Below are the code and all the weights of a small trained network. Each question names an input and a class and asks about switching units off, where a switched-off unit gives its printed mean instead of its output.

import numpy as np


def w(rows, s, z=0):
    codes = np.array(rows[::2]) - 128.0
    scale = np.full(codes.shape[1], s)
    scale[-1] = z or s
    return codes * scale


def norm(h):
    return h / np.sqrt((h * h).mean(-1, keepdims=True) + 1e-5)


def f(y):
    return np.maximum(y, 0)


def log_softmax(a):
    a = a - a.max(-1, keepdims=True)
    return a - np.log(np.exp(a).sum(-1, keepdims=True))


def net(x, mask):
    res = np.array(x, float).reshape(1, 4) / 4 @ E
    u = 0
    for l in range(4):
        y = f(norm(res) @ A[l][:, :-1].T + A[l][:, -1])
        res = res + np.where(mask[u : u + 5], y, B[l][:, -1]) @ B[l][:, :-1]
        u += 5
    return log_softmax(norm(res)[-1] @ U[:, :-1].T + U[:, -1])


A, B = {}, {}
E = w([
[145,149,146,156,47,40,114],'x0',
[131,78,94,47,255,126,57],'x1',
[168,169,180,60,46,129,48],'x2',
[135,138,241,113,161,156,141],'x3',
],0.0086)
A[0] = w([
[181,129,103,89,27,98,55,133],'0.n0',
[208,100,255,93,179,185,61,2],'0.n1',
[140,100,90,226,144,110,154,69],'0.n2',
[184,82,81,80,153,83,30,134],'0.n3',
[170,151,79,105,181,216,143,158],'0.n4',
],0.0093,0.0046)
B[0] = w([
[185,248,120,123,84,171,55,253],'0.n0',
[125,153,157,216,133,94,163,224],'0.n1',
[191,186,138,189,181,122,190,211],'0.n2',
[51,93,147,97,81,86,28,227],'0.n3',
[74,194,135,143,61,80,114,219],'0.n4',
],0.011,0.0061)
A[1] = w([
[139,130,220,110,185,133,128,75],'1.n0',
[119,78,2,232,108,60,105,159],'1.n1',
[125,54,120,16,197,202,106,6],'1.n2',
[120,99,180,117,108,174,222,19],'1.n3',
[129,106,124,186,140,43,110,161],'1.n4',
],0.0098,0.0016)
B[1] = w([
[70,97,198,203,234,24,152,179],'1.n0',
[178,118,172,3,183,206,160,254],'1.n1',
[135,165,77,111,56,137,53,138],'1.n2',
[40,110,120,84,133,110,126,175],'1.n3',
[129,101,199,36,181,173,151,222],'1.n4',
],0.011,0.006)
A[2] = w([
[220,134,255,118,183,126,167,63],'2.n0',
[83,88,41,134,152,225,228,164],'2.n1',
[157,183,78,27,46,154,82,254],'2.n2',
[25,93,154,169,122,42,165,65],'2.n3',
[122,158,99,45,36,177,14,163],'2.n4',
],0.0076,0.0039)
B[2] = w([
[105,173,111,142,136,212,141,221],'2.n0',
[208,177,116,154,63,26,146,194],'2.n1',
[123,101,53,163,154,10,41,254],'2.n2',
[70,54,192,35,165,148,132,181],'2.n3',
[80,77,85,170,55,167,35,241],'2.n4',
],0.011,0.008)
A[3] = w([
[75,143,221,183,198,73,138,66],'3.n0',
[42,50,209,48,136,152,139,134],'3.n1',
[149,180,44,117,25,63,36,125],'3.n2',
[2,75,108,186,133,190,175,8],'3.n3',
[172,180,80,135,156,209,207,2],'3.n4',
],0.0087,0.0042)
B[3] = w([
[128,188,133,28,103,149,164,193],'3.n0',
[85,51,9,154,182,82,51,198],'3.n1',
[165,64,84,186,2,163,76,253],'3.n2',
[88,46,158,111,154,54,96,148],'3.n3',
[108,166,176,229,117,135,159,163],'3.n4',
],0.012,0.011)
U = w([
[198,196,137,221,127,167,253,4],'0',
[54,33,109,53,238,92,167,177],'1',
[118,49,23,193,23,120,10,136],'2',
],0.012,0.0022)

Each question gives the input, the list of numbers given to net, and the class t.
The units are the neurons (one row each of A and B). Each row of codes is followed by its name. A weight is (code - 128) times the scale printed after its matrix; where a second scale follows, it is the last column's (A, B and U).
mask holds one flag per neuron, layer by layer. A switched-off neuron (its flag False) gives its mean, the last column of its row in B, instead of its output. The means were averaged over made-up inputs and are rounded, as every weight is.
A unit's drop is (log p(t) with every unit on - log p(t) with that unit switched off) / (log p(t) with every unit on - log p(t) with every unit switched off).
unit that matters most: the unit with the biggest drop
top k neurons: the k neurons with the biggest drops, biggest first
top k neurons in layer l: the k neurons of layer l with the biggest drops, biggest first
drop of u: that unit's drop, to one decimal
input [-5,5,5,3], class 1: top neuron in layer 3 => 3.n2
input [7,-2,-1,5], class 0: top 2 neurons => 0.n3; 0.n4
input [6,6,-5,-8], class 1: top 3 neurons => 1.n1; 1.n4; 3.n2
input [-1,2,-2,-7], class 1: top 2 neurons in layer 0 => 0.n0; 0.n2
input [-7,2,-5,-5], class 0: top 3 neurons => 0.n0; 0.n4; 2.n1
input [4,8,0,3], class 1: top 2 neurons in layer 0 => 0.n1; 0.n0
input [5,1,-2,2], class 0: top 2 neurons in layer 0 => 0.n3; 0.n2
input [7,2,1,7], class 0: top 2 neurons in layer 2 => 2.n0; 2.n4
input [-3,7,4,3], class 1: top 3 neurons => 0.n1; 0.n0; 3.n2
input [3,1,3,5], class 0: top 2 neurons in layer 0 => 0.n1; 0.n0
input [-3,1,-5,-4], class 0: top 2 neurons in layer 0 => 0.n2; 0.n3
input [5,-8,-2,8], class 1: drop of 0.n0 => 0.3
input [1,1,-5,-6], class 0: drop of 0.n2 => 0.6
input [-2,8,1,7], class 1: drop of 0.n1 => 0.1
input [3,2,-7,-3], class 0: unit that matters most => 0.n2
